Below are the code and all the weights of a small trained network. Each question names an input and a class and asks about switching units off, where a switched-off unit gives its printed mean instead of its output.

import numpy as np


def w(rows, s, z=0):
    codes = np.array(rows[::2]) - 128.0
    scale = np.full(codes.shape[1], s)
    scale[-1] = z or s
    return codes * scale


def f(y):
    return y / 2 * (1 + np.tanh(0.7978845608 * (y + 0.044715 * y**3)))


def log_softmax(a):
    a = a - a.max(-1, keepdims=True)
    return a - np.log(np.exp(a).sum(-1, keepdims=True))


def net(x, mask):
    res = np.array(x, float).reshape(1, 3) / 4 @ E
    y = f(res @ A[0][:, :-1].T + A[0][:, -1])
    res = res + np.where(mask, y, B[0][:, -1]) @ B[0][:, :-1]
    return log_softmax(res[-1] @ U[:, :-1].T + U[:, -1])


A, B = {}, {}
E = w([
[115,48,219,50,113,97,14],'x0',
[75,47,98,218,132,19,129],'x1',
[48,170,171,167,1,182,106],'x2',
],0.008)
A[0] = w([
[70,59,159,144,121,60,83,122],'N1',
[79,137,99,200,113,115,166,153],'N2',
[171,142,51,174,188,102,208,222],'N3',
[152,132,186,61,122,151,89,134],'N4',
[41,144,126,176,66,145,145,210],'N5',
[83,40,164,136,116,52,60,85],'N6',
[203,100,131,58,186,116,101,231],'N7',
[156,96,72,154,199,68,179,208],'N8',
[124,108,67,202,141,97,178,165],'N9',
[202,123,135,71,188,108,98,247],'N10',
[90,156,185,82,71,193,71,198],'N11',
[193,221,90,114,130,217,198,220],'N12',
[191,107,125,68,179,120,93,231],'N13',
[177,123,72,155,216,81,173,217],'N14',
[99,151,199,101,57,189,84,190],'N15',
[44,161,191,142,2,185,113,250],'N16',
[165,124,186,54,132,151,91,121],'N17',
[180,107,69,155,178,66,182,232],'N18',
[80,135,128,186,72,130,171,143],'N19',
[159,133,187,58,110,150,87,118],'N20',
[52,148,137,183,49,140,147,222],'N21',
[61,154,190,122,25,196,99,216],'N22',
[114,44,160,96,136,77,80,167],'N23',
],0.0072,0.0026)
B[0] = w([
[98,198,61,60,240,160,176,199],'N1',
[152,127,100,190,136,72,25,174],'N2',
[97,102,178,95,159,88,118,223],'N3',
[139,69,174,167,49,134,89,186],'N4',
[133,169,49,165,182,108,45,196],'N5',
[74,222,73,37,204,209,229,212],'N6',
[216,108,146,143,92,181,191,207],'N7',
[94,61,208,90,138,94,131,209],'N8',
[114,47,189,155,141,22,74,190],'N9',
[215,102,172,151,78,187,218,203],'N10',
[65,103,145,105,84,133,81,220],'N11',
[71,207,101,3,216,194,213,222],'N12',
[210,101,160,149,89,187,201,196],'N13',
[87,68,211,78,126,96,138,214],'N14',
[54,109,143,102,83,131,62,218],'N15',
[56,130,104,119,140,106,48,255],'N16',
[175,58,173,175,71,133,99,187],'N17',
[96,56,214,98,141,85,137,210],'N18',
[165,160,51,191,155,86,51,172],'N19',
[136,71,175,169,57,127,72,187],'N20',
[121,164,60,174,170,111,51,205],'N21',
[46,123,125,111,121,123,46,237],'N22',
[156,185,105,107,118,226,198,206],'N23',
],0.0054,0.0086)
U = w([
[142,162,149,47,189,170,233,219],'0',
[71,50,222,126,101,81,68,155],'1',
[66,241,60,93,152,187,113,126],'2',
[163,152,83,254,151,64,68,7],'3',
[227,93,168,178,37,180,150,80],'4',
],0.0067,0.0016)

Each question gives the input, the list of numbers given to net, and the class t.
The units are the neurons (one row each of A and B). Each row of codes is followed by its name. A weight is (code - 128) times the scale printed after its matrix; where a second scale follows, it is the last column's (A, B and U).
mask holds one flag per neuron, in row order. A switched-off neuron (its flag False) gives its mean, the last column of its row in B, instead of its output. The means were averaged over made-up inputs and are rounded, as every weight is.
A unit's drop is (log p(t) with every unit on - log p(t) with that unit switched off) / (log p(t) with every unit on - log p(t) with every unit switched off).
The circuit of an input: a set's keep is (log p(t) with only the set's units on - log p(t) with every unit switched off) / (log p(t) with every unit on - log p(t) with every unit switched off). Starting from the 12 units with the biggest drops (on a tie, the unit counted first), units are removed one at a time, each time the one whose removal leaves the highest keep (on an exact tie, the one counted first), for as long as the keep stays at least 0.8.
units of the circuit, in order: the units of the circuit, biggest drop first
most important unit: the unit with the biggest drop
k most important neurons: the k neurons with the biggest drops, biggest first
drop when u is switched off: that unit's drop, to one decimal
input [8,1,6], class 2: units of the circuit, in order : N6, N1
input [-8,3,1], class 3: units of the circuit, in order : N19, N2
input [-7,2,0], class 1: units of the circuit, in order : N9, N3
input [-4,1,7], class 3: units of the circuit, in order : N6, N19, N21
input [8,3,6], class 2: units of the circuit, in order : N6, N1
input [0,8,2], class 3: most important unit : N12
input [1,0,-4], class 4: 2 most important neurons : N12, N6
input [-8,2,1], class 3: 2 most important neurons : N2, N19
input [8,2,-4], class 0: 2 most important neurons : N6, N1
input [-8,1,2], class 3: drop when N19 is switched off : 0.2
input [7,2,-4], class 0: drop when N6 is switched off : 0.2
input [2,3,3], class 2: drop when N12 is switched off : 0.0
